Here is a tiny trained network, its code and every weight. The questions are about switching its units off for an input and a class, where a switched-off unit gives its printed mean instead of its output.

import numpy as np


def w(rows, s, z=0):
    codes = np.array(rows[::2]) - 128.0
    scale = np.full(codes.shape[1], s)
    scale[-1] = z or s
    return codes * scale


def f(y):
    return y / 2 * (1 + np.tanh(0.7978845608 * (y + 0.044715 * y**3)))


def log_softmax(a):
    a = a - a.max(-1, keepdims=True)
    return a - np.log(np.exp(a).sum(-1, keepdims=True))


def net(x, mask):
    res = np.array(x, float).reshape(1, 7) / 4 @ E
    y = f(res @ A[0][:, :-1].T + A[0][:, -1])
    res = res + np.where(mask, y, B[0][:, -1]) @ B[0][:, :-1]
    return log_softmax(res[-1] @ U[:, :-1].T + U[:, -1])


A, B = {}, {}
E = w([
[129,127,128,129,128,128],'x0',
[134,117,124,133,140,129],'x1',
[145,91,123,112,134,96],'x2',
[112,152,139,102,86,112],'x3',
[246,182,114,137,124,92],'x4',
[85,179,4,153,171,73],'x5',
[113,96,46,212,6,171],'x6',
],0.012)
A[0] = w([
[193,145,49,180,103,105,135],'n1',
[74,101,203,65,194,176,255],'n2',
[142,77,142,109,143,78,131],'n3',
[249,170,164,116,106,159,185],'n4',
[70,129,83,110,128,187,138],'n5',
[166,122,74,165,55,97,160],'n6',
[171,153,141,105,124,138,126],'n7',
[98,52,144,217,86,119,235],'n8',
[164,208,126,115,189,61,192],'n9',
[150,74,155,109,74,179,251],'n10',
[38,124,73,127,162,110,197],'n11',
[114,69,172,76,99,151,193],'n12',
[204,208,99,117,94,91,185],'n13',
],0.012,0.0045)
B[0] = w([
[191,232,70,70,141,176,229],'n1',
[132,101,100,35,185,192,251],'n2',
[111,118,105,149,139,186,158],'n3',
[255,92,182,156,137,116,202],'n4',
[128,78,104,126,64,90,190],'n5',
[129,205,76,111,66,189,226],'n6',
[221,110,171,187,166,86,149],'n7',
[82,164,148,161,14,142,240],'n8',
[63,67,127,196,243,103,231],'n9',
[137,154,185,199,116,187,221],'n10',
[138,121,78,43,83,51,227],'n11',
[90,178,166,136,163,209,209],'n12',
[166,189,130,147,229,131,217],'n13',
],0.0087,0.014)
U = w([
[105,191,116,58,176,252,225],'0',
[29,149,155,183,115,215,115],'1',
[167,92,189,144,171,129,113],'2',
[168,159,142,184,103,177,4],'3',
[33,115,115,45,170,77,90],'4',
[113,130,100,109,58,83,159],'5',
[88,147,107,204,207,92,128],'6',
],0.011,0.0033)

Each question gives the input, the list of numbers given to net, and the class t.
The units are the neurons (one row each of A and B). Each row of codes is followed by its name. A weight is (code - 128) times the scale printed after its matrix; where a second scale follows, it is the last column's (A, B and U).
mask holds one flag per neuron, in row order. A switched-off neuron (its flag False) gives its mean, the last column of its row in B, instead of its output. The means were averaged over made-up inputs and are rounded, as every weight is.
A unit's drop is (log p(t) with every unit on - log p(t) with that unit switched off) / (log p(t) with every unit on - log p(t) with every unit switched off).
The circuit of an input: a set's keep is (log p(t) with only the set's units on - log p(t) with every unit switched off) / (log p(t) with every unit on - log p(t) with every unit switched off). Starting from the 12 units with the biggest drops (on a tie, the unit counted first), units are removed one at a time, each time the one whose removal leaves the highest keep (on an exact tie, the one counted first), for as long as the keep stays at least 0.8.
units of the circuit, in order: the units of the circuit, biggest drop first
k most important neurons: the k neurons with the biggest drops, biggest first
drop of u: that unit's drop, to one decimal
input [7,-8,3,1,5,2,-1], class 6: units of the circuit, in order	(n9; n2)
input [-8,7,1,2,-8,-3,1], class 1: 2 most important neurons	(n1; n8)
input [4,2,7,6,6,0,-5], class 2: units of the circuit, in order	(n4)
input [-1,7,-7,8,-5,1,-2], class 4: units of the circuit, in order	(n1; n6; n10)
input [3,8,6,-5,0,-8,8], class 1: 2 most important neurons	(n8; n12)
input [-6,8,1,3,7,1,-7], class 6: 2 most important neurons	(n9; n13)
input [2,1,8,3,1,8,-5], class 6: 3 most important neurons	(n9; n2; n13)
input [6,-5,-4,4,-2,-8,2], class 1: 2 most important neurons	(n1; n10)
input [-7,-8,6,5,1,-2,-7], class 2: 2 most important neurons	(n1; n6)
input [-4,-8,-2,-7,-6,0,1], class 1: 2 most important neurons	(n1; n8)
input [8,-7,8,-8,7,0,-8], class 2: 2 most important neurons	(n4; n7)
input [5,-3,-2,7,1,-5,1], class 3: 2 most important neurons	(n4; n9)
input [-3,-5,8,4,0,2,7], class 5: 2 most important neurons	(n2; n12)
input [5,4,-3,5,4,-5,-8], class 2: most important neuron	(n4)
input [5,-8,-5,2,7,-6,2], class 3: drop of n9	0.2
input [5,2,1,-4,-2,0,6], class 1: drop of n4	0.5
input [4,4,-4,-5,6,1,-8], class 6: drop of n9	0.9
input [1,2,7,-7,-5,8,2], class 5: drop of n10	0.0
